After every row comes one of two labels: whether the row has a hidden trait. Each part has its own trait and labels.
[ -8 -15   2   2   1 -13  11   2   4   1 -27   6   8 -11  10  -1  -1   8
   1  -5   3   2  -3  19   1   2   0   2  -2  -2   0  -6  -2   0  -2  -4
   4  -4  -8  -1  -3   0   1  11   3   2  17   6   4 -17   0  -2 -12 -10
  -4  -4   1   4  12  20  -2  -5   3   7   4  41   1   0   3   1   3  11
  -8   0   1 -20   2  13   5   8 -11   1  -2   1   3  -3   6  26 -13   3
   6   8   1  -4  -5   9   5  -8   4  -3   1 -11   5  -8   2   9  -2  11
   4  -1   0   5  -7  15   3  23  -4   0  -2  -3   0   6 -13  -5   0  -4
  -2   3   0  -3 -12  27  -3  -8   0  -2  -8   1   1  -3   1 -19  -2  10
   7   8  -1  -5  12 -14   0 -37   5   1   2   1 -21   2   3 -11   5  -1
   5] => U
[ -9 -30   4 -10   1 -14  15   5   0   1 -29   4   7 -10   3  21  -4   9
   1   4   4   2  -3  14   1  12   7  -2 -28   0 -11   3  -2   0  -1 -12
   0  -6  -1  -1  -3   0   1   4   3   2  18   5   6  -8   0  -2  -2 -14
  -5  -4   1   6  12   2  -7  -9   0  10   3  47   1   0   0   1   0  11
 -11   0   2 -14  -5   5   8  10   1   4  -2   1 -13  -3  10  29  -9  -2
   7   9   1  -4   4   8  13  -3   2  -5   1 -14  -7   4   7  10   3   5
 -12   3   0   4   3   8   5   0   4   0  -7  -8   4   2 -15  -2   1  -4
  -2   3  -3  -3 -15  22   1  -8  -1  -2  -5   4   8   8   2 -20  -2   7
  10   7 -12   6   9 -16   3 -17   4   2  -5   1 -22  -8   2   2 -15  -1
  -1] => R
[-12  18   6 -16   1 -15  12 -15  -1   1  26   7 -17  -2   3  12  -6   8
   1  -9   4   2  -3  13   2   1   0   8  -8   1   2   6   0 -19  -1  -6
  -3  -6  -1  -2  -3   1   2  -7   3  -1  19   5   5  -9   2  -1   4 -18
  -4  -3   1   6  -7  -4   5  -2   9  12   5  37   1   0  -6   2   3  10
   0   0   1 -15   1  11   7   8   0   3  -2  -4   6  -3  11  31  53  20
   5   7   0  13   2   8   6   1   0  -7   0 -14   6 -23   5  10   3   6
   8   3   0   8  -3  10  -1 -18   4   0  -1  -7  -1   1 -15 -20   1   0
  -3   1  -2  -3 -22  17  -4  -9  -6  -3  -5   4   1  -1   1 -13  -5   8
   7   8 -10  11   1  -9   5 -30 -14   1  -6   3 -28   3   2   6   1  -8
  -6] => U
[ -6  16   6 -13  -1   1 -14   2  -2   1 -18   7 -17  -4   3  12  -5   9
   1  -5   4   9  -4  -7   0  -3   0  -2  -1   2   2  -8  -1 -12   0   6
  -1  -6   6  -1  -3   1   8   2   3   0  17   1   5  -2   4  -1   5 -16
  -5   9   1   7  -6  -2  -6  -5   4  13   5  54   1   0  -5   1   3   9
 -10   0  -4  11  -4   2   7   8   6  28  -4  -7  -4  -3  11  28   6  14
   4   6   0  29   2   8   7   9   4  -6  -7 -12   8  -3  17  14   5   6
  -1   3   0  10  -1  10  -1  -1   7  -1  -2  -8 -30   1 -15  -7   1  -3
  -2   2  -6   0 -21  24  -3  -9   0  -2  -7   4   1  -7   1 -12   4   7
   6   9 -11   6 -20 -10   5 -10 -15   2 -16   1   1   2   2  10   4  -1
  -1] => R
[-13   9  10 -21   3 -16  13 -23  -1   2   4   9 -18  -1   3   3  -3   6
  -2  -8   6  -3  -4   7   3  -3   2   9  -6   2   8  13   4 -17   2  -8
  -4  -5  -2  -3  -3   7  -2  -7   5  -2  18   5   2  -6   7   0   8 -17
  -6  -1  -2   6  19  -6   7  -1   8   4   5  39   2  -2  -1   3   3   4
   2   1   1 -21   5   6   3   7   1 -14  -1  -1   2  -5  12  23  52  18
   1   4  -1   1  -4   7   6  -1   1  -8   1 -11   6 -15   8   7   2   3
   4   5   1  22 -11   7   2  -9   7  -3  -1  -8   0  -1 -19 -28   2   5
  -1  -7   0  -1 -18  16  -5 -10  -7  -2  -5   2  -5  -2   0  -9 -10   4
   4  11  -7   7   3 -12   3 -34  -6   1  -1   7 -11   4   3  11   0 -10
  -3] => U
[-14 -16   6 -13  -2 -13   4  14  -1   1 -32   4   0  -9   4  21  -7   9
   1  -6   4   9  -3   9   0   6  -1   3  -2   2   1 -19  -1   0  -2 -12
   0  -6  -1  -1  -3   0   6   3   3   2  27   2   5 -11   7  -1   1 -18
  -4  -3   1   7  -1  16 -16 -13   8  11   5  56   1   0  -5   2   3  11
 -12   0  -1 -14  -2  11   7  14  -7  15  -3   1  -6  -3  11  26  -6   3
   7   7   4  30   5   5  10   2   4  -7   0  -8   7  -8   8   9   3   6
   0   0   0   6   2  14   4  11   4  -1  -1  -8 -30   5 -15  -5   1  -5
  -3   2  -4   3 -19  22  -3  -8  -1  -2  -8   3   7   9   2 -18  -1  10
   7  10 -11   7   7 -14   3 -30   5   1 -15   1 -19   3   3  -4   3  -2
  -1] => R
[ -8 -18  -3  -4  -1 -18  17   8  -7   0  41   3  -1  -7   5  19  -8  10
   3  -4   1   5  -2  17   0   2   5   3  -1  -1  -9  13  -6  -2  -5  -2
   3  -5  -2   2  -3  -7   5   3   3   3  20   8   9  -9  -6  -3   0 -15
  -2  -5   8   1   6   0  -5  -6  -4  -3   7  43   0   2   2  -1   3  17
 -14  -1   3  -6  -1  19  11  15   3  16  -3  -4  -3   0   9  23   9   4
  10  10   2  -3  -8   9  10   2   3  -5   1 -13   5 -32   7  13   3   3
 -11   1   1  -1   5  15   6   0   2   4  -3  -7   8   1 -15   1   0  -9
  -5  11  -2  -4 -29  22  -1  -8   0  -2  -8   3  10  -2   3 -21   2   8
  12   1 -16  12  13 -11   3 -30   6   2   8  -3 -31  -1   2   6 -13  -7
  -6] => U
[-17 -34   1  -8   0 -24  15  12   4   1 -19   5   3  -9   9  18  -6   8
   1  -7   4   2  -2  12   0  11   4   3 -25  -3 -15  -3  -3  -1  -3 -13
   0  -5  -6   0  -3  -2   4   1   3   3  21   8   5 -16  -1  -2 -13 -18
  -4  -4   2   7  11  21  -7  -5   1   6   6  47   1   1  -1   0   3  11
 -12   0   3 -16   0  16  10  13 -12   4  -2   0  -8  -2  10  24   1   2
   7   9   1  -4   1   8   5  -6   4  -6   1 -14   6 -12   2  10  -1   7
   0   1   0   1   2  10   4   7  -6   0  -2  -7   2   4 -16  -3   2  -5
  -5   6  -3  -3 -15  30  -2  -5  -1  -2  -7   3   6   3   2 -16 -11  10
   8   7  -4   8  -1 -16   1 -36   5   2  -4   0 -32   1   2 -10   2  -2
  -1] => U
[ -4  -2   2   7  -2   2  -9   7  -6   1 -19   5   1  -9   3  10  -6   7
   2   3   3  11  -2  -5  -3   2  -2  -2  -1   1   0 -18  -2   0  -2   5
   1  -6   7   0  -3  -2   9  11   2   2  23   1   5  -6   2  -2  18 -11
  -3   9   8   2  10   1  -5  -7  -2  10   4  50   0   1   2   1   3  11
 -14   0  -4  18  -3  19   2  11   6  38  -4   0 -13  -2   2  27  -8   3
   7   9   1   0   0   8   5   1   3  -4  -7 -12   9   4   7  10   5  11
  -9   3   1  10   1  16   3   5   3   0  -2  -4 -29   2 -13   3   0  -6
  -2   6  -5  -3 -29  27   1  -9  -1  -1  -7   3   5  -4   2 -12   3   7
  10   7 -12  -4 -19 -16   3 -13   5   2  -4  -3   7  -8   2   1   2  -2
   3] => R
[-11 -34   1 -12  -2  -1 -16  15   2   0 -27   2  -2  -9   3  -2  -4   9
   1  -6   4   3  -3   7  -4   2  -2   1   9   0   2  -4  -2  -1  -2   7
   4  -4  -8  -1  -3  -1   2  12   3   2   8   5   5   0   4  -2   4 -19
  -4   8   0   6  10  -1 -19 -13   2  -1   0  26   1   1   0   1   0  12
 -12   0   2 -13   0  21   1  11  -8   5  -4   0  -5  -2   7  25  -5  -2
   7   9   3  -6   1  10   5   9   3  -3   2 -13  -7  -9  15  11   5   0
  -2   1   0   2   2  12   6  22   6   0  -7  -4   1   5 -14   6   0  -5
  -3   4  -2   3 -30  23  -2  -9   0  -2  -6   1   5  -4   2 -12   0   9
   9   6 -14   5  23 -12   3 -12   5   1  -1  -2   7   2   3   1   3  -2
  -2] => R

[ -2   1  -2  -3  10   1  -5   4   1   3  10   0   6   3  -5   7  -5  -2
   2  -2   5   1  -3  -5   4 -14   0  -1   9   2  -6   5   1  -4  -2  -5
  -5   0   1   0   0   5  -4   8 -10  -4   0   5   4   4  -7  -2  -4   4
   5 -19  -3   3   0  10 -11  -2   1  -8   1   3  -4   3   2   5   2   5
   7  -5   0   9  -1   1  16   2  -3   1   9  -5   3   6   1   6  -5] => Z778
[-10  -2  -4 -11  -1 -12  -3 -11  -9   4  28  27  63  -7  36   5  -5   0
  -4   4   5  20  10  -4  -4  -9 -25   1 -28   5  14 -30   1   5   4 -20
   6   2  26   6 -30   1 -59   1  -2   5   3  -6   8   9  13  -2   1   6
 -11   2  -5   1  -1 -37   8  14  -5  12 -34 -13 -21 -12 -40 -17  -6  11
  11   2   1   0   1   1  20  -1 -23   4 -24  -5   3  -6  20  10   8] => Z975
[ 11  -5 -16 -19  17   5 -15   1 -17  -2  33   8  48  -4  16   7  -3 -15
   6  12  13   5  -8  -4  20 -16 -15  -1  -2   4  43 -17  -1  -7  -2 -16
  -7   2  21  14 -33   2 -39  23  -9  -5 -16   5  -1  13  28   5  13  21
  -4 -13  -7   6 -22 -10  -8  -2   4   7  -9  -1 -20 -24 -30  -9  -4   7
  29  -3   3  20   6  -5  30  -1 -50  -3  -7 -21  17   4   8 -12  -1] => Z975
[ 41   3 -14 -25   1  21 -22  16 -14 -10  10  -7 -48 -11  -7  -1   5 -33
 -23  23  10 -44 -29  -6  39  -6   5  -6  44  -1   0  35   6   1   0 -11
  -3  -5   0   0  14  14  49   1 -32 -10 -15  27 -12  23  46   5  22  -2
  20 -36 -15   3 -13  63 -43   5   4  19  22  34  32  17 -19 -39   4 -12
   7 -10  -4   9  14  -3  21  14 -15  -4  27  -9  40  19 -56 -30 -22] => Z778
[ -6  -3  -6  -6   6  -4  -4  -7  -6   2  19  14  63  -6  16   4  -5  -2
   1   5   3  16   7  -3   3  -5 -17   1 -19   3  16 -31   0   3   1 -10
   1   2  17   8 -24  -3 -34   4   3   2  -4  -5   4   8  12  -1   5   9
  -9   6  -4   1  -3 -24   9   6  -1   8 -22 -10 -16 -16 -19  -8  -3   7
  10   4   2   3   1   0  12  -4 -23   2 -22  -4   4  -6  15  -4   5] => Z778
[  8   6   1  -1  16   9 -12  19   9   3   3  -4 -33   9 -38  13 -12  -6
  -7  -8   4 -30 -19 -12  26 -35  22  -3  50   4 -38  43   5  -8  -9   3
 -12  -2 -16  -7  32  13  63  11 -23 -12  -5  15  10   5 -32  -7 -10   2
  29 -44   0   5   8  60 -44  -2   4 -25  19  23  11  26  45  15  10   4
   7 -11  -3  13  -2   7  18   9  17   3  50  -4  14  21 -34  13 -21] => Z778
[-10   6  17  14  -7  -3  14   5  16   5 -13   4 -42   6 -22  -1  -4  15
  -5 -18  -9  -2   8   0 -18   4  13   2  10  -1 -48  24   3   6   1   8
   6  -2 -20 -16  28   3  26 -18   1   3  15  -2   7 -10 -32  -9 -19 -19
   4  -3   6  -4  23  13   1   6  -5 -10   5   0  16  28  34  10   3  -1
 -23  -1  -4 -17  -7   7 -21   2  46   5  17  15 -13   3  -3  24  -2] => Z778
[ -1  -5  -9  -3   5  -2  -7   8  -8   0   8   0  39  -4  12   2  -3  -3
  10   5   6   7  -2  -3   4  -3  -2   0  -7   1   8 -24  -2  -2  -2  -1
  -4   3   8  12 -18  -5 -18  14   6  -1  -7  -3   2   1   9   4   9  16
  -6   5  -1   3 -14 -20   7  -7   3  -2 -11   0 -13 -20 -11   2  -1   3
  12   4   4   2   1  -2  12  -6 -27  -1  -4 -11   8  -6   7 -10   3] => Z975
[  9   0  -6 -11  17   9 -12  11  -3   2  21  -3   9   4 -13   9  -4 -13
   3   4  12  -9 -15  -4  18 -17   8  -4  28   5   2  13   0 -10  -5  -6
 -11  -1   2   4   0   7   7  18 -18 -11 -14  14  -3  10   4   2   1  12
  13 -24  -2   6  -8  25 -25  -4   5  -7  14  11   1   0  14   1   2   2
  16  -8   0  19   4  -2  22   5 -26  -3  22 -15  16  16 -11  -7 -11] => Z778
[ -5   4  -4 -10  33   1 -17   9   1  10  43  23  54   4   0  25 -24 -10
  -5  -7  10  -3  -9 -19  19 -57   8   0  21  12 -30  24   7  -6  -6 -22
 -13   0   7   1  -9  16  -2  10 -26  -9  -1  16  21  15 -29 -10 -13  18
  20 -45  -3  12   7  26 -33  11   0 -19 -13  13 -18  15  15   3   5  19
  20 -13  -2  19  -4   9  37   5   0   6  36  -8  13  18  -8  25 -21] => Z975
[ -4   5  12   9   2  -2   7   7  14   4 -11   1 -24   8 -25   4  -2   8
  -3 -13  -6 -10   2  -1  -6  -6  15   0  22   0 -32  26   1  -3  -2   6
  -4  -2 -17 -12  32   5  29  -5  -8  -5   6   2   3  -6 -29  -7 -18 -11
  10 -12   6   0  15  21  -5  -1  -1 -14   7   4  13  19  32  14   4   3
 -10  -4  -3  -4  -5   4 -10   3  36   2  27   4 -10   7  -8  16  -5] => Z778
[ 11   0 -12  -6  25  10 -11  12  -6  -2  16 -12   1   6 -19  10  -6 -14
   6   5   9 -16 -25  -6  26 -28  11  -4  34   5   9  24   1 -16  -8  -4
 -15   0  -4   7   1   8  32  23 -19 -13 -19  16   0   7   3   4   6  19
  18 -28  -3  10 -15  32 -27 -11   8 -16  19  16   0  -5  24   6   6   1
  26  -9   2  24   4  -3  27   6 -26  -4  36 -20  19  16 -17  -8 -16] => Z975
[-17   1   8  -1  -4 -12   7 -12   3   6  13  33  48  -6  31   0  -4   4
 -13  -5  -3  26  27  -1 -17   1 -23   3 -34   3 -18 -24   3  11   8 -17
  10   0  17  -8 -16   3 -56 -15   3   6  16  -6   8   4  -1  -7  -7 -16
 -12   4  -2  -5  18 -31  24  20 -11  13 -27 -14 -10   5 -31  -9  -6  10
 -14   0  -3 -15  -3   4  -4  -1  16   7 -30  10  -6  -6  25  28   9] => Z778
[  6   5  -1   1   8   6  -3  13   7   2  -5  -6 -38   8 -27   7  -5  -1
  -5  -9   0 -20 -10  -6   8 -15  22  -1  41   1 -27  40   3  -5  -7   4
  -7  -2 -17  -8  27   9  34  -4 -14  -4  -1  11   5   2 -27  -4  -9   0
  19 -24   1   4   6  37 -23  -3   3 -19  19  16  18  21  38  11   8   1
  -3  -7  -2   4  -3   5   2   6  28   2  43   0   0  12 -23  10 -13] => Z778
[ -8   2  12  12 -15  -9  13  -8  10   4 -10  10 -17  -4  11  -6  -3  12
  -8  -7 -12  11  13  -1 -20   6  -1   4 -15  -4 -24   1   3  13   3   7
  12   0  -6  -4   2  -3 -19 -22   9   8  18 -10   9  -5 -19  -6  -8 -14
  -7  18   1  -5  16 -16  13   9  -6   2 -19  -2   9  14  -7  -6   1   0
 -21   5  -2 -16  -6   8 -17  -5  27   6 -13  18 -13  -4   0  12   7] => Z778
[  4   3   3   7  10   6  -3  15  11   1  -9 -24 -44  12 -38   7  -4   2
   4  -9  -1 -21 -16  -2  10 -11  27  -2  41   1 -23  46   0 -12  -8   8
 -13  -1 -21  -4  22   4  51  11 -10 -10  -8  11   1  -8 -26   0  -8   4
  17 -15   6   4  -2  35 -26 -11   6 -23  33  12   7  11  48  21   7  -2
   5  -7  -1  11  -3   0   2   4  11  -1  32  -8   2  12 -16   5 -11] => Z778
[ 10  -1 -14 -13  21   7 -17  10 -11  -2  20  -9  19   0  -3   8  -5 -16
  11   9  10  -9 -17  -4  23 -20   5  -3  22   5  29   0   0 -12  -7  -9
 -13   1   7  12 -10   3   6  25 -13  -9 -20  10   1   7  15   5  10  20
  10 -19  -4   8 -20  23 -18  -7   7  -6   8   8 -10 -21   5   0   2   2
  26  -4   2  22   4  -5  28   2 -42  -5  10 -20  19  10  -9 -14 -11] => Z975
[ -9   1   5   6   2  -5   1  -5   4   4   6  13  14   0  10   1  -6   5
  -5  -7  -2  11   9  -4  -9  -5  -6   2 -15   2 -18  -3   3   5   1  -4
   3   0   3  -5  -7   2 -16 -11   1   3   9  -5   5   1  -4  -5  -6  -3
   0   5   1   0   8 -11   7   8  -4  -2 -13  -3  -4   7 -12   1   0   5
  -6  -1  -1  -5  -5   4  -3   0  17   4  -7   7  -8  -1   5  12   3] => Z778
[  3   3   9   9   8   5  -1  12  11   0 -15 -21 -58  10 -41   3  -2   4
   3  -7  -1 -21 -14  -2   3  -7  28   0  34  -2 -19  38   0  -8  -7  17
  -8   0 -23  -6  32   2  62   3  -8  -7  -3   7   2  -8 -28   0  -8   0
  13 -11   6   2   3  39 -21 -13   5 -19  25  12  15  13  48  18   8  -5
  -2  -3   0   4  -4   3  -2   2  17  -2  30   0  -3   7 -20   1 -10] => Z778
[  7   0  -7 -18  22   7 -14   8 -10   0  26   2  45   8  -1  14  -2 -14
   8   6  10  -4  -5  -1  19 -18  -5  -5   6   9  14  -5  -2 -13  -3 -16
 -14   0  13   2  -8   6  -9  25 -15 -10 -19   9  -3   9  22   4   3  20
   7 -31  -2   8 -12   6 -12  -1   5  -6 -14  -2 -20 -18  -4   2  -2   8
  30  -9   1  25   6  -8  30   6 -38  -4   7 -20  11  11   8  -4  -4] => Z975
[  4   1  -8  -7  18   5 -14  10  -4   2  25   0  16   5   1  13 -11 -12
   4   0   6 -12 -15 -10  20 -28   8  -3  45   5   1  16   2 -11  -7  -9
 -14   1   3   5  -6   9  14  16 -17  -9 -15  12   7  10  -8  -1   0  21
  16 -31  -2   9  -5  23 -25  -5   4 -14   1   9  -9  -3  17   5   1   7
  26  -8   0  19   1   1  27   3 -25  -4  26 -17  15  13 -11   2 -12] => Z975
[ -3   5  14  10  -6   0  10   4  15   3 -18  -7 -48   5 -28   0   0   8
  -6 -12  -7  -6  -1   1  -3   4  11   0   9  -2 -38  22   1   0   0  10
   1  -2 -18 -12  27   4  24  -9  -1  -4  10   1   5 -10 -24  -6 -14 -17
   6  -4   5  -1  17  18  -5   2  -2 -13  15   5  16  23  29  14   3  -2
 -19  -2  -3  -8  -5   4 -14   4  35   2  15  11 -10   6  -5  16  -5] => Z778
